Below is a small trained network, with its code and all its weights. Each question gives an input and a class and asks what happens when units are switched off, that is, made to give their printed mean instead of their output.

import numpy as np


def w(rows, s, z=0):
    codes = np.array(rows[::2]) - 128.0
    scale = np.full(codes.shape[1], s)
    scale[-1] = z or s
    return codes * scale


def f(y):
    return np.maximum(y, 0)


def log_softmax(a):
    a = a - a.max(-1, keepdims=True)
    return a - np.log(np.exp(a).sum(-1, keepdims=True))


def net(x, mask):
    res = np.array(x, float).reshape(1, 6) / 4 @ E
    y = f(res @ A[0][:, :-1].T + A[0][:, -1])
    res = res + np.where(mask, y, B[0][:, -1]) @ B[0][:, :-1]
    return log_softmax(res[-1] @ U[:, :-1].T + U[:, -1])


A, B = {}, {}
E = w([
[114,129,129,116,122,123,120,134,129],'x0',
[122,111,130,136,122,137,139,119,119],'x1',
[173,129,45,133,30,83,130,151,127],'x2',
[124,116,122,153,133,136,134,133,133],'x3',
[136,79,118,155,171,56,32,112,86],'x4',
[197,8,181,97,133,83,143,206,145],'x5',
],0.015)
A[0] = w([
[136,140,141,84,106,177,193,184,156,166],'n1',
[102,171,85,175,127,161,67,91,59,235],'n2',
[133,152,129,105,113,180,171,166,151,254],'n3',
[143,142,68,140,70,114,127,126,120,132],'n4',
[175,117,10,128,37,91,136,134,129,139],'n5',
[73,229,118,135,76,179,193,72,192,231],'n6',
],0.012,0.0047)
B[0] = w([
[157,126,102,70,143,174,162,138,161,188],'n1',
[72,188,131,128,121,143,83,114,87,213],'n2',
[160,42,116,99,127,154,135,100,191,186],'n3',
[112,141,80,169,74,142,133,174,126,178],'n4',
[150,121,40,139,2,126,136,122,99,213],'n5',
[144,80,192,187,110,61,60,94,137,251],'n6',
],0.014,0.024)
U = w([
[152,45,243,173,197,40,85,136,131,253],'0',
[170,64,111,177,39,2,123,125,128,135],'1',
[69,224,126,129,217,144,97,84,60,107],'2',
[88,241,56,159,79,131,122,166,61,56],'3',
[157,98,151,65,199,229,212,154,199,137],'4',
[176,99,66,94,58,194,251,150,169,13],'5',
],0.01,0.0061)

Each question gives the input, the list of numbers given to net, and the class t.
The units are the neurons (one row each of A and B). Each row of codes is followed by its name. A weight is (code - 128) times the scale printed after its matrix; where a second scale follows, it is the last column's (A, B and U).
mask holds one flag per neuron, in row order. A switched-off neuron (its flag False) gives its mean, the last column of its row in B, instead of its output. The means were averaged over made-up inputs and are rounded, as every weight is.
A unit's drop is (log p(t) with every unit on - log p(t) with that unit switched off) / (log p(t) with every unit on - log p(t) with every unit switched off).
The circuit of an input: a set's keep is (log p(t) with only the set's units on - log p(t) with every unit switched off) / (log p(t) with every unit on - log p(t) with every unit switched off). Starting from all 6 units, units are removed one at a time, each time the one whose removal leaves the highest keep (on an exact tie, the one counted first), for as long as the keep stays at least 0.8.
circuit, biggest first: the units of the circuit, biggest drop first
top k neurons: the k neurons with the biggest drops, biggest first
drop when u is switched off: that unit's drop, to one decimal
input [-7,-1,-5,-1,-1,-4], class 0: top neuron : (n6)
input [-3,-8,1,-6,-4,-7], class 1: top 2 neurons : (n6, n4)
input [7,2,-3,-6,-2,-6], class 0: circuit, biggest first : (n6, n5)
input [1,-6,0,-3,0,-7], class 0: circuit, biggest first : (n6, n5)
input [-4,-1,-1,4,6,-2], class 2: circuit, biggest first : (n5, n6)
input [-1,7,-6,1,1,-4], class 2: top 2 neurons : (n2, n3)
input [-2,4,-1,-3,1,-1], class 2: top 4 neurons : (n6, n5, n3, n4)
input [2,-3,-1,2,-6,-8], class 0: top 2 neurons : (n6, n5)
input [0,7,-2,-4,-3,2], class 4: circuit, biggest first : (n5, n6)
input [-5,-6,-5,-8,-5,1], class 4: circuit, biggest first : (n1, n5)
input [4,-1,0,0,-8,1], class 4: top 3 neurons : (n1, n5, n3)
input [2,2,0,3,8,1], class 0: top 2 neurons : (n5, n4)
input [5,5,3,8,-7,1], class 5: top 3 neurons : (n1, n3, n2)
input [1,7,6,-7,5,-8], class 3: circuit, biggest first : (n2)
input [5,-7,2,-6,6,-6], class 3: drop when n2 is switched off : 0.0
input [-4,4,-4,-1,6,0], class 2: drop when n3 is switched off : 0.1
input [-8,3,-6,2,-8,-5], class 0: drop when n6 is switched off : 1.7
input [-6,-8,-1,-8,4,-4], class 2: drop when n5 is switched off : 0.3
